grid =
151  156  123  117  155  131  152  129
110  149  125  114  122  132  138  134
139  149  122  120  108  150  144  153
120  138  114  138  107  139  131  113
134  147  146  137  119  121  118  141
135  147  143  134  122  127  114  141
115  122  134  152  139  126  110  115
129  129  129  126  144  128  134  114
108  151  127  114  123  131  138  133
123  123  144  110  124  140  119  122
122  137  115  140  105  141  135  112
109  150  128  112  122  132  137  136
109  119  132  153  147  128  105  121
Find the largest entry in the last row.
153
Find the 5th entry, reading row by row.
155
The bottom-right entry: 121
Find the smallest entry in the last column.
112
The largest entry in the first column -> 151
The smallest entry in the first column is 108
The top-right entry -> 129
The third entry on the main diagonal: 122
Find the largest entry.
156
Find the entry just left of 107.
138
Find the entry in the bottom-left corner.
109
The third entry in reading order -> 123
The largest entry in the last column: 153
Find the entry directly above 124.
123
Find the bottom entry of the column that holds the largest entry.
119

105,112,120,135,141,140
130,138,134,114,104,104
117,135,121,128,115,116
106,130,122,126,110,110
113,124,129,121,121,122
124,127,127,116,111,110
104,131,128,121,111,111
133,116,131,113,112,110
130,130,115,136,123,123
115,116,129,117,116,115
117,111,127,121,127,125
What is the third largest entry?
A: 138
The 3rd entry from the end, reading row by row is 121
The smallest entry in the first row -> 105
The fourth entry from the end, reading row by row -> 127
What is the entry in the top-right corner?
A: 140
What is the largest entry in the first row?
A: 141
The 5th entry from the end, reading row by row: 111
What is the third entry on the main diagonal?
A: 121
The bottom-left entry: 117
What is the last entry, reading row by row?
A: 125
The bottom entry of the column that holds the largest entry is 127
The entry just left of 138 -> 130
What is the smallest entry in the first column?
A: 104
What is the 2nd entry in reading order?
A: 112
The fourth entry in reading order: 135

Questions about the table below.
1) The last entry, reading row by row?
2) The entry just right of 125?
3) The entry in the top-left corner?
4) The third entry on the diagonal from the top-right corner?
5) The entry directly below 117?
6) The entry just left of the largest entry?
7) The entry just right of the largest entry?
8) The 2nd entry from the end, reading row by row?
[[117 126 131 105 137 124]
 [116 126 131 105 133 124]
 [113 130 128 112 138 124]
 [116 125 138 102 143 124]
 [120 122 131 112 134 124]
 [116 126 131 109 136 129]
 [111 132 129 105 140 129]
 [116 119 138 105 137 124]]
1) 124
2) 138
3) 117
4) 112
5) 116
6) 102
7) 124
8) 137

Read these off the array that follows. Counting starts at 0.
1) Read off the bottom entry of the column that holds the largest entry.
2) Read off the bottom-left entry.
3) Read off the entry at row 0, column 1.
4) Read off the entry in row 2 and column 0.
5) Read off the entry directly below the smallest entry.
6) Read off the top entry of the column that holds the smallest entry.
[[137 122 135 125 129 129 107 127 123 124 137 128]
 [137 122 132 126 131 131 106 123 123 124 132 128]
 [136 123 133 126 128 130 109 127 127 128 135 129]
 [137 122 139 123 132 126 108 127 121 121 137 132]
 [137 122 135 126 133 130 108 125 121 124 137 128]
 [134 122 129 128 125 129 115 129 127 132 137 130]]
1) 129
2) 134
3) 122
4) 136
5) 109
6) 107

M =
[[112 106 136 104 118 138 142 146 119 148 136]
 [123 134 124 129 125 134 129 119 131 141 116]
 [140 113 122 143 133 141 115 115 134 133 129]
 [127 119 115 147 139 128 138 110 145 113 107]
 [143 124 119 142 144 114 131 114 138 111 130]
 [138 124 143 135 129 113 138 150 138 110 137]
 [131 119 137 138 141 138 122 151 138 141 125]
 [116 134 117 113 118 127 135 111 120 128 121]
 [141 130 118 136 124 133 130 102 137 143 129]]
Counting starts at 0.
Give the entry in the bottom-left corner.
Answer: 141
The entry in row 2 and column 1: 113
Give the entry at row 0, column 0.
Answer: 112
Give the bottom-right entry.
Answer: 129
The entry just left of 151 -> 122
Give the entry in row 1 and column 2.
Answer: 124
Give the entry in row 0 and column 2.
Answer: 136
Give the entry at row 0, column 1.
Answer: 106
The entry directly above the largest entry: 150
Give the bottom entry of the column that holds the smallest entry.
Answer: 102
The entry in the top-right corner: 136
Give the entry at row 1, column 0.
Answer: 123
Give the entry just right of 151.
Answer: 138
Give the top entry of the column that holds the largest entry.
Answer: 146
Give the centre entry.
Answer: 114

Questions about the table below.
1) Read off the entry just left of the smallest entry.
2) Read off the 3rd smallest entry.
[[133, 120, 155, 126, 118], [116, 120, 133, 112, 107], [123, 116, 120, 148, 111], [129, 128, 149, 141, 123], [121, 124, 137, 114, 104]]
1) 114
2) 111
